Here is a tiny trained network, its code and every weight. The questions are about switching its units off for an input and a target symbol, where a switched-off unit gives its printed mean instead of its output.

import numpy as np


def w(rows, s, z=0):
    codes = np.array(rows[::2]) - 128.0
    scale = np.full(codes.shape[1], s)
    scale[-1] = z or s
    return codes * scale


def f(y):
    return y / 2 * (1 + np.tanh(0.7978845608 * (y + 0.044715 * y**3)))


def softmax(a):
    e = np.exp(a - a.max(-1, keepdims=True))
    return e / e.sum(-1, keepdims=True)


def log_softmax(a):
    a = a - a.max(-1, keepdims=True)
    return a - np.log(np.exp(a).sum(-1, keepdims=True))


def net(x, mask):
    ids = ['αβεζηλμξστφψ'.index(c) for c in x.split()]
    T = len(ids)
    res = E[ids] + P[:T]
    u = 0
    for l in range(2):
        r = res
        for j in range(2):
            rows = slice(4 * j, 4 * j + 4)
            q, k, v = (r @ M[l][rows].T for M in (Q, K, V))
            z = softmax(np.where(np.tri(T) > 0, q @ k.T / 4**0.5, -1e9)) @ v
            o = O[l][rows]
            res = res + np.where(mask[u + j], z, o[:, -1]) @ o[:, :-1]
        u += 2
        y = f(res @ A[l][:, :-1].T + A[l][:, -1])
        res = res + np.where(mask[u : u + 8], y, B[l][:, -1]) @ B[l][:, :-1]
        u += 8
    return log_softmax(res[-1] @ U[:, :-1].T + U[:, -1])


Q, K, V, O, A, B = {}, {}, {}, {}, {}, {}
E = w([
[67,123,50,178,143,72,146,146],'α',
[161,107,81,153,97,150,97,130],'β',
[131,52,55,122,142,143,119,137],'ε',
[43,86,103,178,200,143,117,101],'ζ',
[209,147,105,108,72,69,150,181],'η',
[164,161,205,159,92,154,99,125],'λ',
[103,182,110,173,81,46,154,84],'μ',
[201,130,160,128,155,66,159,93],'ξ',
[181,101,124,133,250,115,144,68],'σ',
[179,129,145,181,147,98,130,214],'τ',
[127,205,139,84,107,155,123,172],'φ',
[88,156,131,104,185,125,138,152],'ψ',
],0.024)
P = w([
[127,47,153,164,116,163,253,150],'0',
[164,135,99,164,140,188,212,119],'1',
[168,100,106,176,130,158,187,123],'2',
[169,94,107,170,131,146,163,130],'3',
[162,100,111,163,136,139,143,129],'4',
[152,104,114,159,141,127,124,128],'5',
[146,113,113,153,144,119,106,128],'6',
[136,119,113,147,149,110,88,125],'7',
[132,131,117,138,156,100,72,125],'8',
[125,142,114,131,159,94,54,120],'9',
[115,155,115,129,160,82,37,115],'10',
[101,166,113,123,168,74,19,115],'11',
[93,176,110,114,169,69,2,118],'12',
],0.011)
Q[0] = w([
[93,147,168,50,123,187,142,118],'L0H0',
[77,155,126,40,151,146,122,142],'L0H0',
[198,137,126,117,133,137,99,158],'L0H0',
[156,181,104,162,172,95,71,182],'L0H0',
[150,98,103,188,94,100,121,117],'L0H1',
[74,136,205,36,93,207,168,22],'L0H1',
[1,95,187,24,75,169,201,65],'L0H1',
[149,154,91,156,169,121,175,89],'L0H1',
],0.0086)
K[0] = w([
[116,138,113,123,134,134,187,143],'L0H0',
[107,129,100,95,120,136,145,163],'L0H0',
[105,152,141,135,128,118,107,151],'L0H0',
[131,142,135,93,149,96,28,123],'L0H0',
[124,117,120,127,119,127,88,109],'L0H1',
[163,146,143,186,122,200,235,116],'L0H1',
[105,116,112,148,113,175,249,153],'L0H1',
[134,160,150,170,141,106,127,104],'L0H1',
],0.012)
V[0] = w([
[118,94,105,178,161,190,81,78],'L0H0',
[103,162,164,51,175,137,186,159],'L0H0',
[126,138,116,97,144,120,86,121],'L0H0',
[47,88,143,120,161,128,180,227],'L0H0',
[164,172,141,69,116,103,18,157],'L0H1',
[184,124,144,107,94,102,113,84],'L0H1',
[97,41,62,156,178,168,2,19],'L0H1',
[154,97,144,70,67,202,185,101],'L0H1',
],0.0061)
O[0] = w([
[187,86,88,191,141,181,68,132,97],'L0H0',
[127,123,139,88,243,106,219,187,75],'L0H0',
[45,121,78,83,170,146,8,194,87],'L0H0',
[85,198,69,87,131,160,146,197,119],'L0H0',
[235,50,135,51,91,117,6,254,115],'L0H1',
[190,68,159,88,137,137,76,103,160],'L0H1',
[200,163,93,153,85,144,88,16,44],'L0H1',
[95,64,169,162,198,232,170,95,2],'L0H1',
],0.0052,0.0044)
A[0] = w([
[192,80,67,136,17,178,112,160,164],'L0N0',
[175,156,221,187,95,234,49,158,167],'L0N1',
[180,158,183,40,147,114,199,128,253],'L0N2',
[93,165,145,172,76,196,133,132,242],'L0N3',
[140,170,99,119,183,188,95,23,134],'L0N4',
[3,133,135,156,193,119,73,110,135],'L0N5',
[135,220,25,135,147,147,157,99,102],'L0N6',
[124,20,115,160,57,96,123,212,194],'L0N7',
],0.0055,0.0034)
B[0] = w([
[171,105,56,139,131,156,131,175,197],'L0N0',
[187,162,206,148,166,156,120,115,169],'L0N1',
[167,148,157,71,127,93,165,107,223],'L0N2',
[144,120,214,76,174,159,191,139,150],'L0N3',
[125,83,148,119,150,192,109,189,178],'L0N4',
[88,255,118,109,136,123,123,100,149],'L0N5',
[133,81,161,112,78,70,133,108,164],'L0N6',
[94,79,169,199,110,127,156,192,253],'L0N7',
],0.0082,0.0062)
Q[1] = w([
[45,254,209,61,208,155,160,87],'L1H0',
[115,159,109,58,127,82,170,80],'L1H0',
[107,184,161,114,175,152,118,120],'L1H0',
[221,164,97,203,92,75,140,86],'L1H0',
[216,77,154,226,61,39,115,121],'L1H1',
[143,79,94,202,113,145,127,227],'L1H1',
[179,167,89,152,182,65,145,98],'L1H1',
[112,146,100,123,94,104,192,88],'L1H1',
],0.009)
K[1] = w([
[112,125,108,135,101,174,209,108],'L1H0',
[146,119,167,208,160,196,144,110],'L1H0',
[149,75,117,106,161,143,207,118],'L1H0',
[129,138,94,130,146,182,10,52],'L1H0',
[129,136,116,109,113,137,10,109],'L1H1',
[112,142,141,103,116,85,91,140],'L1H1',
[102,100,94,97,152,145,105,79],'L1H1',
[117,104,110,151,132,148,135,95],'L1H1',
],0.013)
V[1] = w([
[80,125,17,163,195,121,118,65],'L1H0',
[149,130,143,89,93,37,150,74],'L1H0',
[100,201,200,199,136,85,133,105],'L1H0',
[93,156,91,171,71,108,147,205],'L1H0',
[178,144,206,190,109,151,88,134],'L1H1',
[131,250,173,40,89,176,81,98],'L1H1',
[60,143,124,111,96,124,90,71],'L1H1',
[119,54,60,166,70,163,121,146],'L1H1',
],0.011)
O[1] = w([
[81,163,96,19,88,96,68,99,85],'L1H0',
[133,11,230,165,63,61,119,75,135],'L1H0',
[208,176,102,140,62,37,159,98,138],'L1H0',
[118,200,148,187,28,205,137,153,142],'L1H0',
[179,130,77,203,202,117,160,33,162],'L1H1',
[112,110,153,118,148,152,254,148,6],'L1H1',
[136,156,136,74,84,135,187,75,24],'L1H1',
[105,240,187,150,154,159,54,86,123],'L1H1',
],0.0094,0.019)
A[1] = w([
[46,231,123,147,191,147,99,141,253],'L1N0',
[113,131,132,98,184,153,144,123,206],'L1N1',
[176,130,114,146,149,124,87,138,93],'L1N2',
[134,170,160,220,1,194,176,155,248],'L1N3',
[124,211,102,118,117,4,141,82,153],'L1N4',
[113,91,200,141,139,123,110,57,92],'L1N5',
[53,113,93,179,120,88,132,113,116],'L1N6',
[76,140,158,83,18,193,26,141,14],'L1N7',
],0.0081,0.0029)
B[1] = w([
[183,41,151,66,51,146,162,179,205],'L1N0',
[167,122,121,183,31,85,119,63,145],'L1N1',
[84,126,93,166,140,85,112,138,209],'L1N2',
[55,149,85,101,164,146,115,67,254],'L1N3',
[150,106,151,115,157,207,130,86,191],'L1N4',
[163,189,122,95,102,148,118,254,155],'L1N5',
[202,104,130,121,177,105,144,186,148],'L1N6',
[104,216,199,118,178,99,177,111,169],'L1N7',
],0.008,0.032)
U = w([
[120,184,157,131,121,69,136,125,99],'α',
[214,123,117,100,91,208,106,188,186],'β',
[169,171,193,109,155,133,113,182,60],'ε',
[208,208,61,71,101,136,150,145,57],'ζ',
[90,85,220,169,130,160,83,111,54],'η',
[211,169,154,153,156,147,152,108,140],'λ',
[140,106,128,151,3,109,100,76,175],'μ',
[160,98,178,140,67,91,110,172,1],'ξ',
[117,124,106,82,156,89,99,144,176],'σ',
[145,205,39,143,53,104,106,156,84],'τ',
[125,114,136,101,153,169,165,175,244],'φ',
[126,146,76,89,47,88,145,194,170],'ψ',
],0.0063,0.0025)

Each question gives the input, a string of symbols that net reads in full, and the target symbol t.
The units are the heads (4 rows each of Q, K, V and O) and the neurons (one row each of A and B). Each row of codes is followed by its name. A weight is (code - 128) times the scale printed after its matrix; where a second scale follows, it is the last column's (O, A, B and U).
mask holds one flag per unit, layer by layer, with each layer's heads first. A switched-off unit (its flag False) gives its mean, the last column of its rows in O or B, instead of its output. The means were averaged over made-up inputs and are rounded, as every weight is.
A unit's drop is (log p(t) with every unit on - log p(t) with that unit switched off) / (log p(t) with every unit on - log p(t) with every unit switched off).
The circuit of an input: a set's keep is (log p(t) with only the set's units on - log p(t) with every unit switched off) / (log p(t) with every unit on - log p(t) with every unit switched off). Starting from the 12 units with the biggest drops (on a tie, the unit counted first), units are removed one at a time, each time the one whose removal leaves the highest keep (on an exact tie, the one counted first), for as long as the keep stays at least 0.8.
circuit, biggest first: the units of the circuit, biggest drop first
most important unit: the unit with the biggest drop
top k neurons: the k neurons with the biggest drops, biggest first
k most important neurons of layer l: the k neurons of layer l with the biggest drops, biggest first
heads that matter: for each layer, one digit per head in row order, 1 if its drop is at least 0.15 and else 0, layers parted by /
input ε τ σ ε σ τ φ σ η ξ, target σ: heads that matter => 00 / 10
input ξ ψ η μ ε σ τ ε, target τ: heads that matter => 00 / 10
input ξ σ τ β ξ τ τ ψ τ η ξ σ τ, target σ: circuit, biggest first => (L1H0; L0N7; L0H1)
input σ η τ σ η η ξ μ σ φ, target σ: circuit, biggest first => (L1H0; L0N7)
input ζ η ξ η ξ μ, target ζ: top neuron => (L1N4)
input η σ σ η τ τ τ σ μ ε ξ, target ε: heads that matter => 01 / 01
input β ψ ζ η φ μ φ ψ η φ σ λ, target λ: circuit, biggest first => (L1H1; L0N1)
input ξ ξ τ τ ξ μ β φ ε τ ξ τ ψ, target ξ: circuit, biggest first => (L1H0; L1N3)
input α φ ξ ζ τ, target ζ: circuit, biggest first => (L1H0; L0H1; L0N5; L1N4)
input φ λ σ η τ τ τ β τ, target β: top 3 neurons => (L1N0; L0N0; L0N1)
input ζ μ σ τ μ η φ α, target σ: top 3 neurons => (L0N5; L0N3; L0N6)
input ζ η τ ζ η λ μ, target λ: circuit, biggest first => (L0N1; L1H0)
input φ ζ τ ψ σ ζ σ λ β ξ τ, target ξ: circuit, biggest first => (L0N7; L1H0; L1N3)
input η η ζ ψ, target η: circuit, biggest first => (L1H0)
input τ β τ τ η α τ μ σ μ τ ζ, target τ: 2 most important neurons of layer 0 => (L0N4; L0N5)
input φ τ λ φ φ σ σ σ μ ψ, target φ: circuit, biggest first => (L1H1; L0H0; L0N2)
input ε η η β φ ψ σ λ η, target λ: circuit, biggest first => (L1H1; L1H0)
input ξ σ η τ, target η: heads that matter => 01 / 10
input η φ φ σ τ η ε φ μ μ σ β β, target β: heads that matter => 01 / 10
input σ β τ λ τ η ε, target η: heads that matter => 00 / 10
input μ φ α τ ξ τ η ξ β η φ τ ψ, target μ: circuit, biggest first => (L1H0)
input τ ξ τ σ α λ τ φ η, target φ: top 2 neurons => (L0N7; L0N0)
input τ λ τ ζ ψ τ η σ, target σ: heads that matter => 01 / 10
input α σ σ μ φ, target α: 2 most important neurons of layer 1 => (L1N7; L1N0)
input μ σ τ σ σ α φ φ β, target β: 2 most important neurons of layer 0 => (L0N0; L0N3)
input τ τ τ ξ η η ψ λ ψ σ ζ μ ψ, target τ: circuit, biggest first => (L1H0; L0H1)
input ψ β ψ τ, target ψ: top 2 neurons => (L0N7; L0N5)
input η ε ζ α ξ η, target ξ: most important unit => L0H1
input β η σ τ η β τ ξ η, target ξ: top 3 neurons => (L0N7; L0N0; L1N3)
input τ ζ λ τ ψ τ η ξ τ ε μ ξ τ, target ξ: 2 most important neurons of layer 0 => (L0N7; L0N1)
